Below are the code and all the weights of a small trained network. Each question names an input and a class and asks about switching units off, where a switched-off unit gives its printed mean instead of its output.

import numpy as np


def w(rows, s, z=0):
    codes = np.array(rows[::2]) - 128.0
    scale = np.full(codes.shape[1], s)
    scale[-1] = z or s
    return codes * scale


def f(y):
    return y / 2 * (1 + np.tanh(0.7978845608 * (y + 0.044715 * y**3)))


def log_softmax(a):
    a = a - a.max(-1, keepdims=True)
    return a - np.log(np.exp(a).sum(-1, keepdims=True))


def net(x, mask):
    res = np.array(x, float).reshape(1, 7) / 4 @ E
    y = f(res @ A[0][:, :-1].T + A[0][:, -1])
    res = res + np.where(mask, y, B[0][:, -1]) @ B[0][:, :-1]
    return log_softmax(res[-1] @ U[:, :-1].T + U[:, -1])


A, B = {}, {}
E = w([
[170,164,176],'x0',
[141,39,164],'x1',
[2,219,157],'x2',
[75,230,20],'x3',
[33,74,85],'x4',
[63,52,211],'x5',
[95,57,44],'x6',
],0.0047)
A[0] = w([
[156,149,133,59],'N0',
[54,169,133,96],'N1',
[65,122,106,210],'N2',
[84,160,129,150],'N3',
[146,112,79,162],'N4',
[160,89,95,187],'N5',
[188,190,165,97],'N6',
[119,121,86,93],'N7',
[102,135,123,77],'N8',
[87,116,105,254],'N9',
[156,120,177,12],'N10',
[8,186,140,128],'N11',
[133,117,160,33],'N12',
[209,242,152,99],'N13',
[178,109,232,55],'N14',
[170,120,85,160],'N15',
[100,124,128,180],'N16',
[148,71,185,162],'N17',
[197,121,72,130],'N18',
[150,95,54,185],'N19',
[84,128,106,132],'N20',
[151,113,94,148],'N21',
[155,106,216,141],'N22',
],0.013,0.0027)
B[0] = w([
[145,154,164,129],'N0',
[194,129,55,187],'N1',
[175,145,47,205],'N2',
[164,138,90,166],'N3',
[82,147,96,170],'N4',
[49,101,111,190],'N5',
[187,168,210,199],'N6',
[139,158,101,143],'N7',
[175,131,112,126],'N8',
[142,136,55,200],'N9',
[160,94,177,144],'N10',
[214,123,2,251],'N11',
[149,97,147,124],'N12',
[204,234,230,253],'N13',
[143,34,201,227],'N14',
[62,164,123,178],'N15',
[140,120,94,154],'N16',
[67,29,145,230],'N17',
[41,183,131,202],'N18',
[50,142,72,206],'N19',
[175,150,84,161],'N20',
[84,135,116,157],'N21',
[110,33,157,223],'N22',
],0.027,0.005)
U = w([
[188,20,201,128],'0',
[244,228,245,192],'1',
[255,161,46,82],'2',
[147,146,90,254],'3',
[193,153,127,56],'4',
[91,212,113,107],'5',
],0.005,0.0044)

Each question gives the input, the list of numbers given to net, and the class t.
The units are the neurons (one row each of A and B). Each row of codes is followed by its name. A weight is (code - 128) times the scale printed after its matrix; where a second scale follows, it is the last column's (A, B and U).
mask holds one flag per neuron, in row order. A switched-off neuron (its flag False) gives its mean, the last column of its row in B, instead of its output. The means were averaged over made-up inputs and are rounded, as every weight is.
A unit's drop is (log p(t) with every unit on - log p(t) with that unit switched off) / (log p(t) with every unit on - log p(t) with every unit switched off).
The circuit of an input: a set's keep is (log p(t) with only the set's units on - log p(t) with every unit switched off) / (log p(t) with every unit on - log p(t) with every unit switched off). Starting from the 12 units with the biggest drops (on a tie, the unit counted first), units are removed one at a time, each time the one whose removal leaves the highest keep (on an exact tie, the one counted first), for as long as the keep stays at least 0.8.
circuit, biggest first: the units of the circuit, biggest drop first
top k neurons: the k neurons with the biggest drops, biggest first
drop when u is switched off: that unit's drop, to one decimal
input [4,-7,-8,8,8,-6,-5], class 5: top 2 neurons : N19, N18
input [1,2,1,-1,2,-4,-3], class 1: circuit, biggest first : N11, N17, N19
input [-3,0,-7,-7,-8,-3,8], class 5: circuit, biggest first : N18, N15
input [2,-6,-5,7,-4,-8,3], class 5: circuit, biggest first : N18
input [-1,2,-7,4,-6,2,-2], class 1: circuit, biggest first : N13, N11
input [3,7,-7,0,-7,-4,2], class 5: top 3 neurons : N18, N15, N19
input [5,3,-6,-4,-6,-6,1], class 1: top 3 neurons : N13, N6, N18
input [5,-1,-1,-6,-4,-5,-4], class 1: drop when N13 is switched off : 2.0
input [-6,-7,6,-8,-6,1,1], class 0: drop when N13 is switched off : 0.2
input [-5,4,-8,-5,-5,-5,2], class 5: drop when N18 is switched off : 0.8
input [5,-4,-8,-1,-4,6,-6], class 0: top 2 neurons : N14, N22
